Below are the code and all the weights of a small trained network. Each question names an input and a class and asks about switching units off, where a switched-off unit gives its printed mean instead of its output.

import numpy as np


def w(rows, s, z=0):
    codes = np.array(rows[::2]) - 128.0
    scale = np.full(codes.shape[1], s)
    scale[-1] = z or s
    return codes * scale


def norm(h):
    return h / np.sqrt((h * h).mean(-1, keepdims=True) + 1e-5)


def f(y):
    return np.maximum(y, 0)


def log_softmax(a):
    a = a - a.max(-1, keepdims=True)
    return a - np.log(np.exp(a).sum(-1, keepdims=True))


def net(x, mask):
    res = np.array(x, float).reshape(1, 2) / 4 @ E
    u = 0
    for l in range(2):
        y = f(norm(res) @ A[l][:, :-1].T + A[l][:, -1])
        res = res + np.where(mask[u : u + 11], y, B[l][:, -1]) @ B[l][:, :-1]
        u += 11
    return log_softmax(norm(res)[-1] @ U[:, :-1].T + U[:, -1])


A, B = {}, {}
E = w([
[104,90,115,28,4,144,95],'x0',
[231,185,129,145,45,143,212],'x1',
],0.014)
A[0] = w([
[186,149,114,129,106,156,116,134],'L0N1',
[152,145,199,163,78,81,190,107],'L0N2',
[114,148,145,176,74,85,72,6],'L0N3',
[90,112,142,103,238,132,103,139],'L0N4',
[86,83,101,159,91,90,27,124],'L0N5',
[89,139,85,114,147,116,149,36],'L0N6',
[54,155,94,212,162,2,156,3],'L0N7',
[56,130,38,88,83,116,137,208],'L0N8',
[113,66,144,91,131,130,132,24],'L0N9',
[145,183,197,159,186,103,168,167],'L0N10',
[175,64,94,120,47,161,96,185],'L0N11',
],0.0069,0.0026)
B[0] = w([
[129,82,43,119,171,100,150,171],'L0N1',
[66,124,80,87,148,2,141,191],'L0N2',
[94,108,191,138,134,106,137,128],'L0N3',
[197,145,45,107,111,46,169,253],'L0N4',
[215,132,64,114,103,81,190,218],'L0N5',
[104,102,179,84,179,134,137,134],'L0N6',
[109,108,207,94,114,221,147,209],'L0N7',
[117,109,234,141,189,150,184,222],'L0N8',
[138,159,115,210,155,215,172,156],'L0N9',
[122,50,158,93,119,197,183,247],'L0N10',
[169,76,142,143,208,166,173,221],'L0N11',
],0.0066,0.0057)
A[1] = w([
[129,89,153,178,152,120,176,194],'L1N1',
[97,104,132,109,67,142,97,121],'L1N2',
[121,101,131,105,73,177,70,135],'L1N3',
[53,113,111,118,170,97,17,141],'L1N4',
[138,186,163,251,182,118,95,82],'L1N5',
[67,119,99,120,156,97,21,15],'L1N6',
[119,125,140,68,72,153,89,12],'L1N7',
[111,112,125,87,84,150,109,5],'L1N8',
[170,241,132,138,74,145,133,94],'L1N9',
[164,199,136,178,46,139,143,52],'L1N10',
[166,107,133,98,161,96,157,200],'L1N11',
],0.014,0.0033)
B[1] = w([
[143,130,108,95,111,147,73,238],'L1N1',
[44,125,179,108,209,185,172,169],'L1N2',
[117,132,206,189,181,178,158,172],'L1N3',
[216,159,31,174,27,66,219,206],'L1N4',
[1,45,245,81,104,214,207,196],'L1N5',
[186,142,129,137,63,31,144,177],'L1N6',
[118,92,184,146,214,139,143,170],'L1N7',
[70,155,208,157,206,159,147,164],'L1N8',
[84,105,63,139,126,21,77,159],'L1N9',
[121,69,87,168,126,59,147,161],'L1N10',
[133,185,160,114,138,136,44,248],'L1N11',
],0.0097,0.011)
U = w([
[90,77,217,120,169,174,197,223],'0',
[162,97,71,141,94,5,180,222],'1',
[175,158,135,63,149,158,40,173],'2',
[73,130,95,176,95,155,96,18],'3',
[84,183,107,164,97,160,128,6],'4',
[86,112,114,172,97,123,106,32],'5',
[106,141,85,165,85,178,106,1],'6',
],0.018,0.005)

Each question gives the input, the list of numbers given to net, and the class t.
The units are the neurons (one row each of A and B). Each row of codes is followed by its name. A weight is (code - 128) times the scale printed after its matrix; where a second scale follows, it is the last column's (A, B and U).
mask holds one flag per neuron, layer by layer. A switched-off neuron (its flag False) gives its mean, the last column of its row in B, instead of its output. The means were averaged over made-up inputs and are rounded, as every weight is.
A unit's drop is (log p(t) with every unit on - log p(t) with that unit switched off) / (log p(t) with every unit on - log p(t) with every unit switched off).
most important unit: the unit with the biggest drop
k most important neurons: the k neurons with the biggest drops, biggest first
k most important neurons of layer l: the k neurons of layer l with the biggest drops, biggest first
drop of u: that unit's drop, to one decimal
input [-2,-3], class 2: most important unit	L0N4
input [3,-3], class 2: 4 most important neurons	[L0N5, L0N8, L1N5, L0N7]
input [6,-7], class 1: 3 most important neurons	[L1N4, L1N6, L0N10]
input [5,5], class 0: 3 most important neurons	[L0N4, L1N4, L0N5]
input [3,-1], class 2: 4 most important neurons	[L0N11, L0N8, L1N5, L0N5]
input [-3,4], class 1: 3 most important neurons of layer 0	[L0N11, L0N8, L0N7]
input [6,6], class 0: 3 most important neurons	[L0N4, L1N4, L0N5]
input [5,-6], class 1: 4 most important neurons	[L1N4, L0N10, L1N6, L0N7]
input [3,2], class 2: 2 most important neurons	[L0N11, L1N5]
input [-3,3], class 2: 2 most important neurons of layer 0	[L0N10, L0N2]
input [2,0], class 2: drop of L1N5	0.1
input [4,-6], class 1: drop of L1N4	0.3
input [2,-4], class 1: drop of L0N10	0.6
input [-2,3], class 2: most important unit	L1N4
